Below are the code and all the weights of a small trained network. Each question names an input and a target symbol and asks about switching units off, where a switched-off unit gives its printed mean instead of its output.

import numpy as np


def w(rows, s, z=0):
    codes = np.array(rows[::2]) - 128.0
    scale = np.full(codes.shape[1], s)
    scale[-1] = z or s
    return codes * scale


def norm(h):
    return h / np.sqrt((h * h).mean(-1, keepdims=True) + 1e-5)


def f(y):
    return np.maximum(y, 0)


def softmax(a):
    e = np.exp(a - a.max(-1, keepdims=True))
    return e / e.sum(-1, keepdims=True)


def log_softmax(a):
    a = a - a.max(-1, keepdims=True)
    return a - np.log(np.exp(a).sum(-1, keepdims=True))


def net(x, mask):
    ids = ['αγεξστφ'.index(c) for c in x.split()]
    T = len(ids)
    res = E[ids] + P[:T]
    q, k, v = (norm(res) @ M[0].T for M in (Q, K, V))
    z = softmax(np.where(np.tri(T) > 0, q @ k.T / 2**0.5, -1e9)) @ v
    res = res + np.where(mask[0], z, O[0][:, -1]) @ O[0][:, :-1]
    y = f(norm(res) @ A[0][:, :-1].T + A[0][:, -1])
    res = res + np.where(mask[1:17], y, B[0][:, -1]) @ B[0][:, :-1]
    return log_softmax(norm(res)[-1] @ U[:, :-1].T + U[:, -1])


Q, K, V, O, A, B = {}, {}, {}, {}, {}, {}
E = w([
[177,107,164,163,28],'α',
[174,172,163,159,254],'γ',
[88,186,143,207,234],'ε',
[163,191,75,155,137],'ξ',
[37,79,85,125,196],'σ',
[158,119,115,73,202],'τ',
[84,216,126,19,123],'φ',
],0.0088)
P = w([
[135,186,119,30,36],'0',
[112,154,174,46,76],'1',
[84,150,171,35,95],'2',
[52,140,191,24,98],'3',
[28,142,181,26,99],'4',
[5,131,198,14,93],'5',
],0.002)
Q[0] = w([
[55,146,73,79,247],'H1',
[122,175,158,66,134],'H1',
],0.011)
K[0] = w([
[71,84,85,2,162],'H1',
[68,63,33,133,152],'H1',
],0.0069)
V[0] = w([
[65,140,124,206,48],'H1',
[200,253,174,97,123],'H1',
],0.0045)
O[0] = w([
[76,164,52,133,178,3],'H1',
[143,163,255,107,155,145],'H1',
],0.0075,0.0022)
A[0] = w([
[92,186,156,127,2,140],'N1',
[136,136,136,119,85,67],'N2',
[145,101,89,167,222,144],'N3',
[102,81,170,167,230,163],'N4',
[139,222,222,128,170,153],'N5',
[124,43,74,188,97,221],'N6',
[149,62,156,79,156,89],'N7',
[189,15,94,49,102,5],'N8',
[117,159,109,214,85,144],'N9',
[23,63,192,176,79,196],'N10',
[200,186,124,84,124,95],'N11',
[159,169,102,123,188,142],'N12',
[92,110,66,151,153,180],'N13',
[201,102,76,199,149,86],'N14',
[70,66,196,211,186,148],'N15',
[203,112,229,157,99,91],'N16',
],0.0066,0.0026)
B[0] = w([
[174,2,151,125,152,191],'N1',
[160,189,111,126,107,138],'N2',
[150,117,236,82,75,171],'N3',
[216,123,85,60,84,179],'N4',
[45,138,50,200,64,255],'N5',
[92,149,176,207,152,173],'N6',
[77,83,131,198,115,152],'N7',
[151,131,130,235,82,151],'N8',
[130,82,110,155,153,155],'N9',
[200,102,89,121,93,173],'N10',
[135,79,89,136,119,188],'N11',
[122,47,188,82,155,175],'N12',
[128,227,141,113,161,182],'N13',
[91,153,210,84,55,143],'N14',
[235,91,96,75,110,168],'N15',
[44,182,93,114,223,208],'N16',
],0.0053,0.0065)
U = w([
[139,103,57,24,167,149],'α',
[205,46,147,151,76,217],'γ',
[219,255,86,151,107,7],'ε',
[63,51,224,159,193,66],'ξ',
[80,177,220,46,45,94],'σ',
[164,203,215,124,242,142],'τ',
[48,182,69,229,139,156],'φ',
],0.0098,0.0016)

Each question gives the input, a string of symbols that net reads in full, and the target symbol t.
The units are the heads (2 rows each of Q, K, V and O) and the neurons (one row each of A and B). Each row of codes is followed by its name. A weight is (code - 128) times the scale printed after its matrix; where a second scale follows, it is the last column's (O, A, B and U).
mask holds one flag per unit, heads first, then neurons. A switched-off unit (its flag False) gives its mean, the last column of its rows in O or B, instead of its output. The means were averaged over made-up inputs and are rounded, as every weight is.
A unit's drop is (log p(t) with every unit on - log p(t) with that unit switched off) / (log p(t) with every unit on - log p(t) with every unit switched off).
The circuit of an input: a set's keep is (log p(t) with only the set's units on - log p(t) with every unit switched off) / (log p(t) with every unit on - log p(t) with every unit switched off). Starting from the 12 units with the biggest drops (on a tie, the unit counted first), units are removed one at a time, each time the one whose removal leaves the highest keep (on an exact tie, the one counted first), for as long as the keep stays at least 0.8.
units of the circuit, in order: the units of the circuit, biggest drop first
most important unit: the unit with the biggest drop
k most important neurons: the k neurons with the biggest drops, biggest first
drop when u is switched off: that unit's drop, to one decimal
input σ φ ε ε ξ ξ, target α: most important unit	N5
input σ α τ, target γ: units of the circuit, in order	[N16; N8]
input ε σ ξ φ α τ, target γ: units of the circuit, in order	[N8; N16]
input ξ σ φ ξ, target α: units of the circuit, in order	[N5; H1; N12]
input σ γ α τ γ, target γ: units of the circuit, in order	[H1; N16]
input τ α ε ξ, target φ: units of the circuit, in order	[H1; N5; N16]
input τ γ α ε, target ε: units of the circuit, in order	[N15; N4; N1]
input ξ σ γ, target σ: units of the circuit, in order	[H1; N3; N14]
input ξ α ξ ξ ξ τ, target ξ: units of the circuit, in order	[H1; N7; N16]
input τ ξ ξ σ σ, target α: 2 most important neurons	[N5; N13]
input σ α γ, target σ: units of the circuit, in order	[H1; N3; N14]
input α φ γ ξ σ ε, target α: 2 most important neurons	[N15; N4]
input τ α ε ξ σ, target γ: 2 most important neurons	[N16; N10]
input α ξ ε, target ε: 4 most important neurons	[N4; N15; N5; N1]
input τ ξ α τ, target ξ: most important neuron	[N7]
input α τ τ τ α σ, target γ: drop when H1 is switched off	0.4
input γ ε ξ, target φ: drop when H1 is switched off	1.6
input ε φ σ σ, target α: drop when N1 is switched off	0.0
